Below is a small trained network, with its code and all its weights. Each question gives an input and a class and asks what happens when units are switched off, that is, made to give their printed mean instead of their output.

import numpy as np


def w(rows, s, z=0):
    codes = np.array(rows[::2]) - 128.0
    scale = np.full(codes.shape[1], s)
    scale[-1] = z or s
    return codes * scale


def norm(h):
    return h / np.sqrt((h * h).mean(-1, keepdims=True) + 1e-5)


def f(y):
    return y / 2 * (1 + np.tanh(0.7978845608 * (y + 0.044715 * y**3)))


def log_softmax(a):
    a = a - a.max(-1, keepdims=True)
    return a - np.log(np.exp(a).sum(-1, keepdims=True))


def net(x, mask):
    res = np.array(x, float).reshape(1, 5) / 4 @ E
    u = 0
    for l in range(4):
        y = f(norm(res) @ A[l][:, :-1].T + A[l][:, -1])
        res = res + np.where(mask[u : u + 5], y, B[l][:, -1]) @ B[l][:, :-1]
        u += 5
    return log_softmax(norm(res)[-1] @ U[:, :-1].T + U[:, -1])


A, B = {}, {}
E = w([
[193,152,96,204,109],'x0',
[111,119,124,130,116],'x1',
[85,254,206,175,137],'x2',
[180,153,146,57,23],'x3',
[130,131,127,127,131],'x4',
],0.0075)
A[0] = w([
[98,49,191,184,76,88],'L0N1',
[59,106,130,18,169,48],'L0N2',
[149,152,2,220,97,11],'L0N3',
[148,88,53,90,160,3],'L0N4',
[78,59,62,194,208,110],'L0N5',
],0.009,0.0038)
B[0] = w([
[169,153,140,84,174,121],'L0N1',
[137,27,221,112,139,202],'L0N2',
[187,29,247,119,154,177],'L0N3',
[97,78,50,196,93,171],'L0N4',
[151,172,84,68,216,255],'L0N5',
],0.011,0.005)
A[1] = w([
[207,142,144,151,62,3],'L1N1',
[180,134,106,30,11,84],'L1N2',
[159,100,117,207,139,31],'L1N3',
[119,34,57,115,132,93],'L1N4',
[168,108,192,128,163,164],'L1N5',
],0.013,0.0045)
B[1] = w([
[125,43,152,59,147,163],'L1N1',
[96,155,78,53,240,239],'L1N2',
[193,132,206,8,136,134],'L1N3',
[150,163,115,125,60,253],'L1N4',
[108,99,181,151,107,215],'L1N5',
],0.013,0.0069)
A[2] = w([
[8,197,143,185,103,152],'L2N1',
[91,20,207,63,133,142],'L2N2',
[127,127,74,200,217,31],'L2N3',
[85,165,159,156,77,35],'L2N4',
[117,65,93,155,78,2],'L2N5',
],0.012,0.0062)
B[2] = w([
[217,144,90,139,60,174],'L2N1',
[155,36,207,175,130,255],'L2N2',
[6,75,122,36,188,146],'L2N3',
[156,176,75,210,120,129],'L2N4',
[142,80,35,88,187,126],'L2N5',
],0.011,0.0095)
A[3] = w([
[207,78,182,137,156,75],'L3N1',
[143,125,11,146,44,178],'L3N2',
[139,40,42,119,72,168],'L3N3',
[186,65,76,81,59,252],'L3N4',
[85,87,84,112,228,46],'L3N5',
],0.012,0.0032)
B[3] = w([
[134,83,194,145,174,240],'L3N1',
[117,179,99,252,45,203],'L3N2',
[138,202,186,200,93,212],'L3N3',
[105,162,149,231,52,254],'L3N4',
[89,173,42,40,126,220],'L3N5',
],0.011,0.0074)
U = w([
[155,59,249,141,166,254],'0',
[68,156,102,39,228,14],'1',
[148,219,142,202,68,126],'2',
],0.016,0.0016)

Each question gives the input, the list of numbers given to net, and the class t.
The units are the neurons (one row each of A and B). Each row of codes is followed by its name. A weight is (code - 128) times the scale printed after its matrix; where a second scale follows, it is the last column's (A, B and U).
mask holds one flag per neuron, layer by layer. A switched-off neuron (its flag False) gives its mean, the last column of its row in B, instead of its output. The means were averaged over made-up inputs and are rounded, as every weight is.
A unit's drop is (log p(t) with every unit on - log p(t) with that unit switched off) / (log p(t) with every unit on - log p(t) with every unit switched off).
The circuit of an input: a set's keep is (log p(t) with only the set's units on - log p(t) with every unit switched off) / (log p(t) with every unit on - log p(t) with every unit switched off). Starting from the 12 units with the biggest drops (on a tie, the unit counted first), units are removed one at a time, each time the one whose removal leaves the highest keep (on an exact tie, the one counted first), for as long as the keep stays at least 0.8.
circuit, biggest first: the units of the circuit, biggest drop first
k most important neurons: the k neurons with the biggest drops, biggest first
top k neurons in layer l: the k neurons of layer l with the biggest drops, biggest first
drop when u is switched off: that unit's drop, to one decimal
input [8,6,7,-7,6], class 0: 2 most important neurons : [L1N2; L0N3]
input [6,-7,2,6,7], class 0: circuit, biggest first : [L1N1]
input [-6,-3,8,-2,-3], class 2: 3 most important neurons : [L0N3; L2N1; L1N1]
input [-2,6,8,-8,-7], class 1: 2 most important neurons : [L1N4; L2N3]
input [-2,-6,-6,-7,-7], class 1: 2 most important neurons : [L0N5; L2N3]
input [7,-2,7,-1,-4], class 0: top 3 neurons in layer 1 : [L1N3; L1N4; L1N1]
input [-5,3,-7,2,6], class 2: 2 most important neurons : [L1N4; L0N3]
input [-3,-2,6,-4,-8], class 2: 2 most important neurons : [L1N2; L2N1]
input [6,4,-8,5,8], class 2: 2 most important neurons : [L0N2; L1N4]
input [7,3,4,8,-6], class 1: 2 most important neurons : [L1N2; L0N2]
input [1,-6,2,-2,-4], class 1: top 2 neurons in layer 1 : [L1N4; L1N5]
input [0,-6,0,1,-5], class 1: 2 most important neurons : [L0N3; L0N2]
input [-5,-3,4,8,5], class 1: drop when L1N2 is switched off : 1.1
input [-3,6,-5,3,2], class 2: drop when L0N3 is switched off : 0.3
input [5,4,-4,-8,-5], class 1: circuit, biggest first : [L0N5]
input [-4,-6,-5,-6,-1], class 1: drop when L2N3 is switched off : 0.1
input [8,1,7,6,-2], class 0: top 2 neurons in layer 1 : [L1N1; L1N4]
